Below are the code and all the weights of a small trained network. Each question names an input and a target symbol and asks about switching units off, where a switched-off unit gives its printed mean instead of its output.

import numpy as np


def w(rows, s, z=0):
    codes = np.array(rows[::2]) - 128.0
    scale = np.full(codes.shape[1], s)
    scale[-1] = z or s
    return codes * scale


def norm(h):
    return h / np.sqrt((h * h).mean(-1, keepdims=True) + 1e-5)


def f(y):
    return np.maximum(y, 0)


def softmax(a):
    e = np.exp(a - a.max(-1, keepdims=True))
    return e / e.sum(-1, keepdims=True)


def log_softmax(a):
    a = a - a.max(-1, keepdims=True)
    return a - np.log(np.exp(a).sum(-1, keepdims=True))


def net(x, mask):
    ids = ['ΛΞΦΩβγεζηθμπστψ'.index(c) for c in x.split()]
    T = len(ids)
    res = E[ids] + P[:T]
    q, k, v = (norm(res) @ M[0].T for M in (Q, K, V))
    z = softmax(np.where(np.tri(T) > 0, q @ k.T / 3**0.5, -1e9)) @ v
    res = res + np.where(mask[0], z, O[0][:, -1]) @ O[0][:, :-1]
    y = f(norm(res) @ A[0][:, :-1].T + A[0][:, -1])
    res = res + np.where(mask[1:25], y, B[0][:, -1]) @ B[0][:, :-1]
    return log_softmax(norm(res)[-1] @ U[:, :-1].T + U[:, -1])


Q, K, V, O, A, B = {}, {}, {}, {}, {}, {}
E = w([
[152,130,107],'Λ',
[155,125,101],'Ξ',
[152,42,69],'Φ',
[106,116,91],'Ω',
[145,202,170],'β',
[130,117,88],'γ',
[136,104,125],'ε',
[152,118,96],'ζ',
[113,112,108],'η',
[106,111,7],'θ',
[152,130,108],'μ',
[155,105,120],'π',
[174,155,99],'σ',
[126,106,121],'τ',
[125,116,86],'ψ',
],0.019)
P = w([
[122,136,145],'0',
[122,176,158],'1',
[172,117,2],'2',
[124,139,147],'3',
[117,115,138],'4',
[184,120,12],'5',
[123,141,147],'6',
[109,82,105],'7',
[153,126,25],'8',
[123,143,148],'9',
[134,2,75],'10',
[160,126,25],'11',
[123,143,148],'12',
],0.024)
Q[0] = w([
[116,24,48],'H0',
[222,121,131],'H0',
[172,253,53],'H0',
],0.019)
K[0] = w([
[101,240,141],'H0',
[211,133,142],'H0',
[155,75,2],'H0',
],0.021)
V[0] = w([
[54,201,50],'H0',
[43,91,229],'H0',
[250,132,161],'H0',
],0.011)
O[0] = w([
[86,208,105,165],'H0',
[54,44,182,2],'H0',
[250,72,183,191],'H0',
],0.013,0.0045)
A[0] = w([
[141,81,22,82],'N0',
[132,114,98,117],'N1',
[117,209,159,135],'N2',
[91,107,188,77],'N3',
[158,189,91,171],'N4',
[137,127,87,43],'N5',
[145,47,119,105],'N6',
[141,86,28,75],'N7',
[124,138,111,97],'N8',
[86,149,145,2],'N9',
[176,162,168,145],'N10',
[158,130,91,102],'N11',
[108,99,157,39],'N12',
[141,63,4,106],'N13',
[107,96,157,26],'N14',
[104,193,177,123],'N15',
[127,147,168,127],'N16',
[118,152,103,57],'N17',
[162,103,132,167],'N18',
[177,97,134,136],'N19',
[177,156,163,135],'N20',
[153,109,127,159],'N21',
[135,106,75,99],'N22',
[125,154,141,144],'N23',
],0.028,0.0097)
B[0] = w([
[37,43,200,214],'N0',
[109,104,144,153],'N1',
[159,46,127,171],'N2',
[183,152,28,150],'N3',
[46,148,196,250],'N4',
[71,154,99,147],'N5',
[102,3,162,198],'N6',
[27,58,191,206],'N7',
[94,120,135,141],'N8',
[129,223,116,132],'N9',
[221,131,67,182],'N10',
[142,187,139,181],'N11',
[51,136,105,139],'N12',
[97,58,233,238],'N13',
[43,103,110,139],'N14',
[182,185,73,151],'N15',
[89,106,113,135],'N16',
[74,105,178,144],'N17',
[79,155,165,191],'N18',
[111,131,205,193],'N19',
[215,144,57,180],'N20',
[94,146,156,177],'N21',
[70,86,154,169],'N22',
[137,105,127,144],'N23',
],0.051,0.015)
U = w([
[173,170,151,128],'Λ',
[164,185,174,123],'Ξ',
[147,112,112,121],'Φ',
[47,212,78,169],'Ω',
[182,95,68,253],'β',
[87,169,171,70],'γ',
[115,47,88,89],'ε',
[147,185,180,66],'ζ',
[124,159,49,224],'η',
[99,147,134,114],'θ',
[162,157,139,143],'μ',
[240,2,179,66],'π',
[168,173,140,169],'σ',
[107,35,12,163],'τ',
[94,166,137,92],'ψ',
],0.014,0.0061)

Each question gives the input, a string of symbols that net reads in full, and the target symbol t.
The units are the heads (3 rows each of Q, K, V and O) and the neurons (one row each of A and B). Each row of codes is followed by its name. A weight is (code - 128) times the scale printed after its matrix; where a second scale follows, it is the last column's (O, A, B and U).
mask holds one flag per unit, heads first, then neurons. A switched-off unit (its flag False) gives its mean, the last column of its rows in O or B, instead of its output. The means were averaged over made-up inputs and are rounded, as every weight is.
A unit's drop is (log p(t) with every unit on - log p(t) with that unit switched off) / (log p(t) with every unit on - log p(t) with every unit switched off).
The circuit of an input: a set's keep is (log p(t) with only the set's units on - log p(t) with every unit switched off) / (log p(t) with every unit on - log p(t) with every unit switched off). Starting from the 12 units with the biggest drops (on a tie, the unit counted first), units are removed one at a time, each time the one whose removal leaves the highest keep (on an exact tie, the one counted first), for as long as the keep stays at least 0.8.
units of the circuit, in order: the units of the circuit, biggest drop first
unit that matters most: the unit with the biggest drop
top k neurons: the k neurons with the biggest drops, biggest first
drop when u is switched off: that unit's drop, to one decimal
input Ω π γ ψ ψ, target π: units of the circuit, in order	[H0, N4]
input τ Ξ Ω ζ π Ω ε β, target π: unit that matters most	H0
input η π π Ω, target Ω: top 3 neurons	[N6, N13, N10]
input ε Ω π τ η, target Ω: top 2 neurons	[N6, N13]
input π τ Φ π ψ, target τ: top 3 neurons	[N4, N3, N19]
input π Ω ε π ε, target Ω: top 3 neurons	[N6, N13, N9]
input π Ω β π π, target Ω: top 4 neurons	[N6, N13, N10, N9]
input ζ Ω π Φ π σ ψ β, target π: top 4 neurons	[N4, N6, N10, N20]
input Ω τ π τ Φ γ Ω, target Ω: top 2 neurons	[N13, N6]
input π π β τ ε, target π: top 2 neurons	[N4, N6]
input η Ξ Ξ β, target β: top 2 neurons	[N2, N13]
input π π β σ τ Ω ε β, target τ: drop when N13 is switched off	0.1
input μ π π τ ζ, target π: drop when N16 is switched off	0.0
input ε τ τ ψ π Φ ψ π π η, target η: drop when N13 is switched off	0.4
